Below is a small trained network, with its code and all its weights. Each question gives an input and a class and asks what happens when units are switched off, that is, made to give their printed mean instead of their output.

import numpy as np


def w(rows, s, z=0):
    codes = np.array(rows[::2]) - 128.0
    scale = np.full(codes.shape[1], s)
    scale[-1] = z or s
    return codes * scale


def norm(h):
    return h / np.sqrt((h * h).mean(-1, keepdims=True) + 1e-5)


def f(y):
    return y / 2 * (1 + np.tanh(0.7978845608 * (y + 0.044715 * y**3)))


def log_softmax(a):
    a = a - a.max(-1, keepdims=True)
    return a - np.log(np.exp(a).sum(-1, keepdims=True))


def net(x, mask):
    res = np.array(x, float).reshape(1, 8) / 4 @ E
    u = 0
    for l in range(2):
        y = f(norm(res) @ A[l][:, :-1].T + A[l][:, -1])
        res = res + np.where(mask[u : u + 16], y, B[l][:, -1]) @ B[l][:, :-1]
        u += 16
    return log_softmax(norm(res)[-1] @ U[:, :-1].T + U[:, -1])


A, B = {}, {}
E = w([
[86,118,253,157,99,109,201,111,125,193],'x0',
[158,169,170,145,101,112,96,174,178,205],'x1',
[126,81,139,228,94,156,106,184,82,139],'x2',
[112,96,174,118,234,109,26,136,101,136],'x3',
[117,143,129,173,135,66,80,119,57,57],'x4',
[50,148,108,167,161,105,105,157,108,178],'x5',
[89,100,187,108,87,186,148,135,123,75],'x6',
[150,191,160,55,186,141,157,163,149,140],'x7',
],0.0044)
A[0] = w([
[153,147,90,140,2,163,156,132,138,100,151],'0.n1',
[100,78,121,199,105,185,88,193,107,106,105],'0.n2',
[118,91,126,141,159,112,101,117,131,117,38],'0.n3',
[115,138,146,219,93,104,116,119,93,135,71],'0.n4',
[92,158,105,109,98,82,130,131,147,176,3],'0.n5',
[124,124,145,218,103,70,84,114,81,127,127],'0.n6',
[139,126,94,120,101,119,120,98,101,64,77],'0.n7',
[152,156,99,111,152,119,59,162,120,90,41],'0.n8',
[138,103,145,114,119,115,120,161,157,192,1],'0.n9',
[119,127,166,133,125,110,98,112,130,149,34],'0.n10',
[158,141,128,100,131,97,132,99,145,131,51],'0.n11',
[137,159,92,115,140,110,150,88,125,122,45],'0.n12',
[150,80,142,107,116,160,108,92,110,92,76],'0.n13',
[122,120,106,80,150,158,153,149,156,120,54],'0.n14',
[124,132,92,143,150,110,139,114,90,74,78],'0.n15',
[150,128,72,142,149,122,86,137,136,140,1],'0.n16',
],0.0084,0.0031)
B[0] = w([
[169,42,117,160,96,3,142,173,152,130,253],'0.n1',
[96,113,84,209,40,151,130,131,43,173,222],'0.n2',
[171,139,106,111,89,148,152,119,113,124,132],'0.n3',
[181,112,165,161,108,82,105,223,181,185,191],'0.n4',
[120,89,129,122,138,154,118,98,129,42,130],'0.n5',
[186,131,117,178,79,104,153,250,82,202,227],'0.n6',
[82,107,118,80,214,137,195,87,73,84,159],'0.n7',
[146,143,186,59,160,72,130,182,199,108,174],'0.n8',
[117,163,115,143,134,168,157,46,36,90,144],'0.n9',
[130,118,136,156,138,109,162,146,79,127,127],'0.n10',
[76,88,147,143,114,190,110,166,130,142,136],'0.n11',
[54,88,118,166,125,143,83,134,102,124,135],'0.n12',
[128,84,148,118,133,136,104,115,139,49,151],'0.n13',
[111,125,141,209,111,48,98,164,104,155,155],'0.n14',
[86,135,75,93,111,156,178,81,64,134,152],'0.n15',
[193,137,157,119,146,117,78,173,219,145,147],'0.n16',
],0.0053,0.0049)
A[1] = w([
[129,112,50,174,114,131,149,118,64,92,76],'1.n1',
[99,132,229,124,94,135,198,107,110,117,144],'1.n2',
[71,151,120,147,123,146,126,77,162,178,54],'1.n3',
[103,174,140,117,178,140,77,127,110,107,123],'1.n4',
[169,82,190,113,115,130,118,139,123,80,28],'1.n5',
[134,138,69,129,134,80,82,176,122,110,120],'1.n6',
[121,127,166,173,106,116,72,109,187,164,66],'1.n7',
[112,176,185,113,175,135,143,158,153,126,1],'1.n8',
[97,142,136,189,136,171,77,105,73,170,121],'1.n9',
[94,136,254,99,87,154,180,129,102,103,145],'1.n10',
[154,151,104,133,52,150,170,117,168,110,2],'1.n11',
[78,146,135,122,121,128,130,130,147,135,7],'1.n12',
[158,149,80,111,40,131,182,113,169,112,59],'1.n13',
[152,135,197,112,111,163,163,113,162,154,56],'1.n14',
[147,74,138,113,111,158,99,118,117,24,100],'1.n15',
[93,117,153,224,107,110,107,145,111,146,129],'1.n16',
],0.008,0.0026)
B[1] = w([
[41,201,156,107,127,112,152,101,22,174,190],'1.n1',
[201,148,139,93,155,111,27,199,190,141,206],'1.n2',
[149,112,102,67,165,110,156,67,164,60,126],'1.n3',
[197,152,127,141,63,97,148,163,133,213,165],'1.n4',
[108,156,138,207,152,185,120,75,158,82,144],'1.n5',
[104,126,244,67,189,142,132,87,119,80,213],'1.n6',
[83,92,92,148,129,78,194,108,40,109,166],'1.n7',
[181,196,104,84,148,125,93,92,53,185,158],'1.n8',
[100,118,52,161,33,195,133,136,193,137,171],'1.n9',
[189,142,174,151,145,131,43,211,171,138,211],'1.n10',
[133,83,116,173,106,68,148,164,112,186,147],'1.n11',
[147,99,142,101,148,75,96,128,105,98,108],'1.n12',
[118,1,135,191,102,72,175,180,104,152,185],'1.n13',
[121,194,67,161,123,129,91,130,11,137,159],'1.n14',
[98,115,108,158,153,104,204,39,213,101,169],'1.n15',
[170,91,110,132,40,141,117,169,175,170,254],'1.n16',
],0.0054,0.0045)
U = w([
[161,200,90,147,139,194,154,37,116,185,2],'0',
[31,101,75,120,132,91,218,60,15,72,130],'1',
[178,253,173,49,206,137,31,157,143,152,136],'2',
[179,80,140,218,35,84,123,239,139,202,209],'3',
[121,97,114,82,179,103,167,50,240,39,140],'4',
[46,152,61,162,45,247,109,115,85,164,79],'5',
[158,141,193,227,134,215,68,116,172,60,37],'6',
],0.012,0.0061)

Each question gives the input, the list of numbers given to net, and the class t.
The units are the neurons (one row each of A and B). Each row of codes is followed by its name. A weight is (code - 128) times the scale printed after its matrix; where a second scale follows, it is the last column's (A, B and U).
mask holds one flag per neuron, layer by layer. A switched-off neuron (its flag False) gives its mean, the last column of its row in B, instead of its output. The means were averaged over made-up inputs and are rounded, as every weight is.
A unit's drop is (log p(t) with every unit on - log p(t) with that unit switched off) / (log p(t) with every unit on - log p(t) with every unit switched off).
The circuit of an input: a set's keep is (log p(t) with only the set's units on - log p(t) with every unit switched off) / (log p(t) with every unit on - log p(t) with every unit switched off). Starting from the 12 units with the biggest drops (on a tie, the unit counted first), units are removed one at a time, each time the one whose removal leaves the highest keep (on an exact tie, the one counted first), for as long as the keep stays at least 0.8.
units of the circuit, in order: the units of the circuit, biggest drop first
most important unit: the unit with the biggest drop
top k neurons: the k neurons with the biggest drops, biggest first
top k neurons in layer l: the k neurons of layer l with the biggest drops, biggest first
drop when u is switched off: that unit's drop, to one decimal
input [2,-6,-1,4,2,-1,0,-6], class 1: units of the circuit, in order -> [0.n7]
input [-8,-5,2,-7,-3,-8,-7,4], class 4: units of the circuit, in order -> [0.n2 0.n6]
input [-2,-4,-7,-5,-7,-6,-2,5], class 3: top 2 neurons -> [1.n13 0.n14]
input [-4,-3,6,8,-3,-8,7,0], class 4: top 2 neurons in layer 0 -> [0.n13 0.n6]
input [0,-4,-4,1,-3,7,-4,-6], class 5: top 2 neurons -> [0.n1 0.n8]
input [7,-7,5,8,2,-6,6,7], class 6: top 2 neurons in layer 0 -> [0.n13 0.n8]
input [-3,-8,8,0,-1,1,2,-1], class 5: top 2 neurons -> [0.n2 1.n9]
input [-2,0,-3,-8,0,-1,6,-6], class 1: top 2 neurons in layer 0 -> [0.n7 0.n6]
input [-5,5,-2,2,5,-1,7,-2], class 4: top 2 neurons -> [0.n8 1.n15]
input [5,-5,-5,-8,8,-2,7,1], class 4: top 3 neurons -> [0.n6 0.n7 0.n2]
input [-2,0,7,5,4,-2,6,7], class 6: top 2 neurons in layer 1 -> [1.n5 1.n13]
input [-8,-1,6,-7,0,-1,3,0], class 1: top 2 neurons -> [0.n7 1.n1]
input [4,6,5,6,-8,-2,-7,0], class 5: top 2 neurons in layer 0 -> [0.n1 0.n9]
input [4,-7,0,0,-6,-7,3,6], class 6: top 2 neurons -> [1.n5 0.n13]
input [-3,3,-2,3,8,-8,6,3], class 4: units of the circuit, in order -> [1.n15]
input [-4,-1,-8,-2,1,-6,8,-6], class 4: top 2 neurons in layer 0 -> [0.n2 0.n13]
input [-1,7,2,-1,8,0,-7,5], class 2: top 2 neurons in layer 1 -> [1.n6 1.n13]
input [5,7,-5,-1,-7,4,-6,-1], class 0: drop when 0.n8 is switched off -> 0.3
input [-5,-3,-6,-5,-4,-5,-6,-6], class 1: drop when 0.n7 is switched off -> 0.1
input [1,-7,5,-3,6,-8,7,3], class 1: most important unit -> 1.n1
input [-7,8,-7,-6,2,-2,4,-8], class 4: drop when 0.n2 is switched off -> 0.2
